Here is a tiny trained network, its code and every weight. The questions are about switching its units off for an input and a target symbol, where a switched-off unit gives its printed mean instead of its output.

import numpy as np


def w(rows, s, z=0):
    codes = np.array(rows[::2]) - 128.0
    scale = np.full(codes.shape[1], s)
    scale[-1] = z or s
    return codes * scale


def softmax(a):
    e = np.exp(a - a.max(-1, keepdims=True))
    return e / e.sum(-1, keepdims=True)


def log_softmax(a):
    a = a - a.max(-1, keepdims=True)
    return a - np.log(np.exp(a).sum(-1, keepdims=True))


def net(x, mask):
    ids = ['βγδεηλπτφψω'.index(c) for c in x.split()]
    T = len(ids)
    res = E[ids] + P[:T]
    u = 0
    for l in range(3):
        r = res
        for j in range(2):
            rows = slice(2 * j, 2 * j + 2)
            q, k, v = (r @ M[l][rows].T for M in (Q, K, V))
            z = softmax(np.where(np.tri(T) > 0, q @ k.T / 2**0.5, -1e9)) @ v
            o = O[l][rows]
            res = res + np.where(mask[u + j], z, o[:, -1]) @ o[:, :-1]
        u += 2
    return log_softmax(res[-1] @ U[:, :-1].T + U[:, -1])


Q, K, V, O = {}, {}, {}, {}
E = w([
[150,76,225,253,236,6,12,238,235,168,13,77],'β',
[223,28,86,210,250,78,20,30,162,31,178,6],'γ',
[225,253,4,8,33,224,193,186,86,109,59,135],'δ',
[31,34,177,3,60,254,254,252,2,39,51,254],'ε',
[234,167,32,24,215,187,241,252,10,13,5,252],'η',
[90,10,202,117,242,154,193,18,164,137,250,112],'λ',
[11,168,239,175,19,73,220,57,224,245,245,125],'π',
[22,82,122,116,244,118,30,7,97,32,246,8],'τ',
[14,118,201,209,245,6,14,145,140,30,133,37],'φ',
[202,9,209,227,147,131,150,124,229,248,168,107],'ψ',
[16,30,4,4,8,251,118,221,98,89,3,239],'ω',
],0.0036)
P = w([
[117,70,7,35,29,227,148,44,179,187,69,31],'0',
[21,82,136,152,255,135,194,186,113,8,73,238],'1',
[49,86,149,148,241,136,193,187,112,43,87,214],'2',
[76,81,172,126,238,130,181,191,94,64,111,188],'3',
[76,69,175,126,224,134,188,195,93,102,117,170],'4',
[112,72,172,130,211,121,191,191,82,106,118,167],'5',
[83,57,189,101,188,117,196,193,77,127,144,153],'6',
[111,70,187,119,194,122,192,186,71,136,149,149],'7',
[100,63,173,115,178,97,183,172,61,142,169,168],'8',
[105,81,199,110,160,107,179,181,41,160,169,142],'9',
[128,85,189,111,154,81,194,179,59,156,177,155],'10',
[84,99,189,117,122,91,172,156,72,154,188,147],'11',
[85,131,193,138,126,76,160,169,53,159,193,156],'12',
],0.0035)
Q[0] = w([
[48,114,65,2,158,252,252,253,3,24,11,253],'0.h1',
[56,116,84,3,162,250,250,252,3,25,19,251],'0.h1',
[160,218,3,2,7,253,212,253,11,15,3,253],'0.h2',
[91,38,253,254,249,3,47,3,242,241,253,2],'0.h2',
],0.0036)
K[0] = w([
[39,241,3,8,79,165,56,78,130,73,139,88],'0.h1',
[44,239,3,9,78,168,55,74,132,76,144,85],'0.h1',
[253,216,2,2,4,254,254,253,3,24,2,253],'0.h2',
[3,39,253,253,251,2,3,2,253,235,253,2],'0.h2',
],0.0036)
V[0] = w([
[17,46,23,31,4,246,87,7,238,233,185,24],'0.h1',
[252,221,6,163,18,108,3,30,245,236,56,7],'0.h1',
[233,149,18,2,26,254,249,232,31,163,5,221],'0.h2',
[142,198,246,250,29,12,129,13,250,253,252,34],'0.h2',
],0.0036)
O[0] = w([
[81,41,59,10,4,222,33,62,242,243,127,77,138],'0.h1',
[237,156,84,165,16,174,4,197,253,236,12,51,36],'0.h1',
[157,150,31,19,26,219,195,225,78,224,22,248,179],'0.h2',
[133,112,216,129,63,101,45,46,210,209,242,4,3],'0.h2',
],0.0036,0.0048)
Q[1] = w([
[130,129,13,7,173,237,247,236,4,70,44,243],'1.h1',
[149,67,247,254,83,15,11,3,253,238,248,2],'1.h1',
[168,116,186,234,138,86,51,71,235,164,147,19],'1.h2',
[53,104,186,116,72,135,151,83,180,195,186,127],'1.h2',
],0.0036)
K[1] = w([
[227,35,60,62,126,240,128,76,128,126,162,104],'1.h1',
[28,214,205,204,124,12,119,170,139,139,107,142],'1.h1',
[89,33,249,253,215,4,100,71,145,125,241,105],'1.h2',
[191,51,120,189,227,97,118,184,73,46,85,176],'1.h2',
],0.0035)
V[1] = w([
[52,233,89,147,206,109,168,250,50,9,10,243],'1.h1',
[4,21,197,137,179,127,213,218,84,92,84,230],'1.h1',
[7,30,162,68,15,183,102,46,230,243,187,77],'1.h2',
[254,166,49,90,12,215,77,236,218,251,7,166],'1.h2',
],0.0036)
O[1] = w([
[202,143,218,66,237,244,147,105,198,43,38,174,186],'1.h1',
[102,31,228,198,175,231,242,22,141,44,82,101,213],'1.h1',
[24,42,242,25,106,221,116,57,232,93,170,49,58],'1.h2',
[225,89,243,13,80,78,4,242,211,252,22,95,254],'1.h2',
],0.0033,0.0047)
Q[2] = w([
[74,187,97,116,101,217,199,134,155,125,105,230],'2.h1',
[118,81,200,144,152,36,76,75,141,119,184,11],'2.h1',
[158,196,10,10,68,248,228,236,6,130,19,252],'2.h2',
[222,246,9,70,5,176,27,200,95,234,102,78],'2.h2',
],0.0036)
K[2] = w([
[64,52,33,8,4,166,37,164,197,250,110,69],'2.h1',
[186,193,213,243,239,59,142,60,94,10,189,77],'2.h1',
[114,31,26,9,11,212,7,77,246,235,113,13],'2.h2',
[174,79,51,22,105,132,62,223,208,213,22,195],'2.h2',
],0.0036)
V[2] = w([
[185,54,5,183,217,84,56,208,124,56,27,171],'2.h1',
[91,15,140,72,55,179,17,191,251,207,39,74],'2.h1',
[69,237,36,175,109,26,25,32,148,53,206,34],'2.h2',
[3,14,119,77,129,249,205,16,104,57,184,152],'2.h2',
],0.0036)
O[2] = w([
[99,6,38,13,237,36,202,182,248,94,151,36,122],'2.h1',
[80,100,149,213,198,65,29,10,187,16,180,80,244],'2.h1',
[239,68,126,23,59,119,86,120,237,40,97,238,96],'2.h2',
[245,2,241,240,47,13,166,123,98,180,2,13,174],'2.h2',
],0.0035,0.011)
U = w([
[86,186,34,97,165,244,172,16,207,17,189,196,64],'β',
[127,118,51,32,92,49,165,190,172,142,212,188,143],'γ',
[89,217,198,20,174,164,50,194,160,158,243,155,158],'δ',
[101,102,183,225,93,158,192,115,53,145,75,34,195],'ε',
[71,210,54,91,180,230,209,196,82,228,119,112,111],'η',
[161,130,136,193,15,35,171,182,18,243,106,129,182],'λ',
[180,206,202,214,107,207,15,70,86,99,57,179,3],'π',
[232,51,172,37,76,37,106,188,192,176,43,130,22],'τ',
[217,140,209,41,78,247,166,134,220,92,67,186,34],'φ',
[21,227,23,209,105,91,137,79,27,158,241,159,164],'ψ',
[115,12,179,207,224,5,87,45,240,43,121,4,238],'ω',
],0.0036,0.003)

Each question gives the input, a string of symbols that net reads in full, and the target symbol t.
The units are the heads (2 rows each of Q, K, V and O). Each row of codes is followed by its name. A weight is (code - 128) times the scale printed after its matrix; where a second scale follows, it is the last column's (O and U).
mask holds one flag per head, layer by layer. A switched-off head (its flag False) gives its mean, the last column of its rows in O, instead of its output. The means were averaged over made-up inputs and are rounded, as every weight is.
A unit's drop is (log p(t) with every unit on - log p(t) with that unit switched off) / (log p(t) with every unit on - log p(t) with every unit switched off).
The circuit of an input: a set's keep is (log p(t) with only the set's units on - log p(t) with every unit switched off) / (log p(t) with every unit on - log p(t) with every unit switched off). Starting from all 6 units, units are removed one at a time, each time the one whose removal leaves the highest keep (on an exact tie, the one counted first), for as long as the keep stays at least 0.8.
circuit, biggest first: the units of the circuit, biggest drop first
unit that matters most: the unit with the biggest drop
heads that matter: for each layer, one digit per head in row order, 1 if its drop is at least 0.15 and else 0, layers parted by /
input λ η λ δ η φ π β η, target λ: unit that matters most : 0.h1
input η δ η, target η: heads that matter : 01 / 00 / 01
input γ β δ λ ω π ψ π ω, target γ: circuit, biggest first : [1.h1; 0.h1; 0.h2; 2.h2]
input φ λ η τ φ η π ψ λ η, target φ: circuit, biggest first : [1.h1; 0.h2]
input γ τ η δ π ψ ψ η, target γ: circuit, biggest first : [1.h1; 0.h1; 2.h2; 0.h2]
input η ψ λ φ η π η, target η: circuit, biggest first : [2.h2; 0.h2; 1.h2]
input τ ω ψ β η η τ λ τ ω, target τ: circuit, biggest first : [0.h2; 1.h2; 2.h2; 2.h1]
input ε φ δ, target ε: circuit, biggest first : [2.h2; 1.h1; 0.h2]
input ω λ π η η, target ω: heads that matter : 10 / 01 / 10
input ω ψ π δ ε, target ω: circuit, biggest first : [2.h1; 0.h1; 1.h2]
input π φ π π β ω τ δ, target π: heads that matter : 11 / 01 / 10
input β ω η η η η π η φ ω π δ, target β: circuit, biggest first : [0.h1; 1.h1; 2.h2; 0.h2]
input π γ φ λ λ φ η, target π: circuit, biggest first : [2.h1; 1.h2; 0.h2; 0.h1]
input ε λ ψ η γ τ γ λ π η ω η, target ε: heads that matter : 10 / 10 / 01
input ψ τ β ω, target ψ: heads that matter : 11 / 11 / 10
input ε π τ π τ β φ ψ π τ γ δ ω, target ε: heads that matter : 10 / 11 / 01
input π π ψ ε η ψ ψ γ λ δ ω, target π: unit that matters most : 2.h1
input φ β ε, target φ: circuit, biggest first : [0.h2; 1.h1]
input β β ε δ η γ π π τ ψ δ, target β: heads that matter : 10 / 10 / 11
input τ π δ τ τ π η η, target τ: heads that matter : 01 / 01 / 01
input λ π λ φ γ ψ ω ω ψ η η π ε, target λ: heads that matter : 11 / 11 / 01
